Below are the code and all the weights of a small trained network. Each question names an input and a class and asks about switching units off, where a switched-off unit gives its printed mean instead of its output.

import numpy as np


def w(rows, s, z=0):
    codes = np.array(rows[::2]) - 128.0
    scale = np.full(codes.shape[1], s)
    scale[-1] = z or s
    return codes * scale


def f(y):
    return np.maximum(y, 0)


def log_softmax(a):
    a = a - a.max(-1, keepdims=True)
    return a - np.log(np.exp(a).sum(-1, keepdims=True))


def net(x, mask):
    res = np.array(x, float).reshape(1, 4) / 4 @ E
    y = f(res @ A[0][:, :-1].T + A[0][:, -1])
    res = res + np.where(mask, y, B[0][:, -1]) @ B[0][:, :-1]
    return log_softmax(res[-1] @ U[:, :-1].T + U[:, -1])


A, B = {}, {}
E = w([
[90,124,158,176,181,125,184],'x0',
[152,109,171,200,116,253,142],'x1',
[116,73,87,187,137,115,94],'x2',
[97,111,144,196,75,126,152],'x3',
],0.012)
A[0] = w([
[193,118,121,156,138,191,163,3],'N0',
[117,92,71,93,238,179,74,149],'N1',
[232,91,166,133,97,211,89,89],'N2',
[56,139,163,185,169,189,195,255],'N3',
[226,63,156,201,164,174,101,12],'N4',
[103,129,188,160,148,160,164,50],'N5',
[147,153,20,133,99,100,60,133],'N6',
[160,175,132,81,189,147,143,192],'N7',
[82,155,154,111,135,25,23,19],'N8',
[96,108,106,89,89,31,114,157],'N9',
[66,143,133,128,108,88,61,5],'N10',
[112,58,211,219,170,82,181,254],'N11',
[188,142,152,78,129,184,33,251],'N12',
[153,24,51,172,184,119,89,131],'N13',
[111,2,99,182,139,112,66,126],'N14',
[186,117,136,105,39,110,86,154],'N15',
[59,86,117,142,40,121,168,149],'N16',
],0.0086,0.003)
B[0] = w([
[130,192,14,113,185,131,144,170],'N0',
[232,41,174,117,51,151,99,192],'N1',
[39,128,25,68,209,117,144,204],'N2',
[58,62,103,56,102,107,91,245],'N3',
[39,152,54,30,224,151,180,193],'N4',
[102,121,99,72,146,165,86,180],'N5',
[56,82,38,58,102,104,108,207],'N6',
[132,67,188,123,59,192,69,187],'N7',
[95,210,94,144,185,254,115,214],'N8',
[54,111,51,11,176,179,108,235],'N9',
[160,168,160,197,130,151,130,159],'N10',
[83,14,103,68,90,126,81,254],'N11',
[72,41,137,77,65,57,82,207],'N12',
[137,142,149,32,69,127,188,212],'N13',
[158,115,130,36,54,185,171,218],'N14',
[47,44,151,68,171,111,35,183],'N15',
[128,91,192,119,100,192,100,195],'N16',
],0.0065,0.0095)
U = w([
[72,101,133,125,158,118,116,242],'0',
[61,199,41,115,254,157,182,3],'1',
[150,166,161,55,54,217,227,200],'2',
[142,105,173,119,96,203,111,245],'3',
[92,107,187,220,141,110,61,126],'4',
[252,163,203,251,148,123,158,3],'5',
[222,216,217,225,100,120,203,3],'6',
],0.0071,0.0031)

Each question gives the input, the list of numbers given to net, and the class t.
The units are the neurons (one row each of A and B). Each row of codes is followed by its name. A weight is (code - 128) times the scale printed after its matrix; where a second scale follows, it is the last column's (A, B and U).
mask holds one flag per neuron, in row order. A switched-off neuron (its flag False) gives its mean, the last column of its row in B, instead of its output. The means were averaged over made-up inputs and are rounded, as every weight is.
A unit's drop is (log p(t) with every unit on - log p(t) with that unit switched off) / (log p(t) with every unit on - log p(t) with every unit switched off).
The circuit of an input: a set's keep is (log p(t) with only the set's units on - log p(t) with every unit switched off) / (log p(t) with every unit on - log p(t) with every unit switched off). Starting from the 12 units with the biggest drops (on a tie, the unit counted first), units are removed one at a time, each time the one whose removal leaves the highest keep (on an exact tie, the one counted first), for as long as the keep stays at least 0.8.
units of the circuit, in order: the units of the circuit, biggest drop first
most important unit: the unit with the biggest drop
k most important neurons: the k neurons with the biggest drops, biggest first
drop of u: that unit's drop, to one decimal
input [-1,-4,-1,-6], class 3: 2 most important neurons -> N7, N1
input [-8,-1,-8,-4], class 0: units of the circuit, in order -> N15, N12
input [1,5,4,-2], class 1: 4 most important neurons -> N4, N2, N0, N7
input [1,-7,3,7], class 1: 2 most important neurons -> N9, N8
input [-4,-3,-2,-7], class 3: units of the circuit, in order -> N7, N1
input [1,8,6,3], class 1: 3 most important neurons -> N4, N2, N0
input [-4,1,6,-6], class 2: most important unit -> N13
input [8,4,-8,-3], class 0: units of the circuit, in order -> N3, N14
input [-4,5,-4,1], class 1: units of the circuit, in order -> N2, N1
input [2,7,-1,-5], class 1: 3 most important neurons -> N2, N4, N0
input [-7,7,3,-7], class 0: units of the circuit, in order -> N12, N2
input [-7,3,0,7], class 0: units of the circuit, in order -> N2, N15
input [2,-3,8,-3], class 2: units of the circuit, in order -> N13, N14
input [-5,5,-4,-3], class 0: most important neuron -> N12
input [-1,4,2,-2], class 1: units of the circuit, in order -> N2, N4
input [-5,5,7,-2], class 2: 3 most important neurons -> N14, N13, N1
input [0,-7,8,0], class 2: 3 most important neurons -> N14, N13, N2
input [1,-8,0,-2], class 1: 2 most important neurons -> N8, N9
input [-5,5,2,4], class 0: 3 most important neurons -> N8, N2, N15
input [1,-2,5,-8], class 3: units of the circuit, in order -> N1
input [6,-5,7,-5], class 2: 3 most important neurons -> N13, N1, N14
input [-1,0,4,-3], class 2: 2 most important neurons -> N13, N11
input [4,4,6,1], class 2: 3 most important neurons -> N14, N13, N15
input [-3,5,4,-5], class 1: 4 most important neurons -> N2, N4, N0, N11
input [6,-4,8,-4], class 2: drop of N14 -> 0.2
input [-4,7,4,6], class 1: drop of N1 -> 0.1
input [1,0,-3,-8], class 3: most important unit -> N7
input [7,5,8,5], class 2: drop of N14 -> 1.1
